[[ 10  13  -5 -16 -15  -7  22  -1  20  -5 -33   1 -31 -16]
 [  1   5  -2 -16 -11  -8  15   0  45  -9 -17   6 -15 -19]
 [  9  -2  -8 -16   6  -6  -3  -3  17  -3 -30   0 -19 -23]]
:
[[-23 -19   0 -30  -3  17  -3  -3  -6   6 -16  -8  -2   9]
 [-19 -15   6 -17  -9  45   0  15  -8 -11 -16  -2   5   1]
 [-16 -31   1 -33  -5  20  -1  22  -7 -15 -16  -5  13  10]]

[[ 19  33   7 -46   1 -30  21]
 [ 15 -29  40  -4  40  12 -32]
 [ 12 -16  14  36   9  35 -14]
 [  2 -22  22  16  25  13 -18]
 [ 16  -3   9  29  -1  32  -1]
 [ 14  21  14 -45   4 -28  11]]
:
[[ 11 -28   4 -45  14  21  14]
 [ -1  32  -1  29   9  -3  16]
 [-18  13  25  16  22 -22   2]
 [-14  35   9  36  14 -16  12]
 [-32  12  40  -4  40 -29  15]
 [ 21 -30   1 -46   7  33  19]]

[[ -7 -25  42 -27  16 -25]
 [ -9 -28  40 -35  25 -23]]
:
[[-23  25 -35  40 -28  -9]
 [-25  16 -27  42 -25  -7]]

[[ -7 -24  16  30  30   9 -10  18 -11 -19  21 -11]
 [-16  -7 -17  -3 -29  -9  10  13  18  14   5  13]
 [  0  25 -32  13 -19 -30 -22 -13 -17 -25   0 -23]
 [  1   6 -33  27   5 -38 -18   4 -11 -18  15 -19]
 [  2  -7 -16  38   3 -11   2   8  -3   9  18   1]
 [  1   6   0  17  16  -3 -28  -2 -32 -40   6 -32]
 [  5   2  -3 -13  23  -5   4 -23   1 -16 -15   1]
 [ 18  16  20   4  18   9 -16 -14 -20 -16  -9 -17]]
:
[[-17  -9 -16 -20 -14 -16   9  18   4  20  16  18]
 [  1 -15 -16   1 -23   4  -5  23 -13  -3   2   5]
 [-32   6 -40 -32  -2 -28  -3  16  17   0   6   1]
 [  1  18   9  -3   8   2 -11   3  38 -16  -7   2]
 [-19  15 -18 -11   4 -18 -38   5  27 -33   6   1]
 [-23   0 -25 -17 -13 -22 -30 -19  13 -32  25   0]
 [ 13   5  14  18  13  10  -9 -29  -3 -17  -7 -16]
 [-11  21 -19 -11  18 -10   9  30  30  16 -24  -7]]

[[ 13   5 -15  30   9  19  -8  14]
 [  2  17  -9 -14 -19 -17 -22   6]
 [ 16   6 -13   3   9  24  22  19]
 [  1 -13  17  10   7  -1   6 -25]
 [-24 -15   6 -18  -7 -21  10  -7]
 [ -7 -10   3   4   7   7  23   8]
 [ 12  -3  11  21  16  11   2 -10]
 [-12  -1 -16  -8   2   8  20  21]
 [  7   3  -5  -1  -2  10  14  23]
 [-12   1 -29 -11  -6   0  -3  21]
 [ -2 -10  -7  -2  -1   7  19  24]
 [ 22  -1  -2  20  21  37  19   4]]
:
[[  4  19  37  21  20  -2  -1  22]
 [ 24  19   7  -1  -2  -7 -10  -2]
 [ 21  -3   0  -6 -11 -29   1 -12]
 [ 23  14  10  -2  -1  -5   3   7]
 [ 21  20   8   2  -8 -16  -1 -12]
 [-10   2  11  16  21  11  -3  12]
 [  8  23   7   7   4   3 -10  -7]
 [ -7  10 -21  -7 -18   6 -15 -24]
 [-25   6  -1   7  10  17 -13   1]
 [ 19  22  24   9   3 -13   6  16]
 [  6 -22 -17 -19 -14  -9  17   2]
 [ 14  -8  19   9  30 -15   5  13]]

[[ 39   6  -4 -21  11  19  -8]
 [-15  38   6 -39  -2 -19 -36]]
:
[[-36 -19  -2 -39   6  38 -15]
 [ -8  19  11 -21  -4   6  39]]

[[ 23 -19 -35 -24  43 -11 -27  -3  31  41]
 [  1 -13 -43 -13  30  -1   5 -24  -5   5]
 [ 13  -3 -30   3 -20 -18   8  -7  42  45]]
:
[[ 45  42  -7   8 -18 -20   3 -30  -3  13]
 [  5  -5 -24   5  -1  30 -13 -43 -13   1]
 [ 41  31  -3 -27 -11  43 -24 -35 -19  23]]

[[ -5 -16 -16 -17   0   0  13  -6  15  23]
 [ -8  -4  -3  -9 -14   3   7 -39   8   5]
 [-11  12   9   3 -17  12  -9  11  -7 -12]
 [-10  -5  10 -25  -3 -11  12 -24  16 -11]
 [  4  -1  -8 -17  -7  -9   4 -22  15  18]]
:
[[ 18  15 -22   4  -9  -7 -17  -8  -1   4]
 [-11  16 -24  12 -11  -3 -25  10  -5 -10]
 [-12  -7  11  -9  12 -17   3   9  12 -11]
 [  5   8 -39   7   3 -14  -9  -3  -4  -8]
 [ 23  15  -6  13   0   0 -17 -16 -16  -5]]
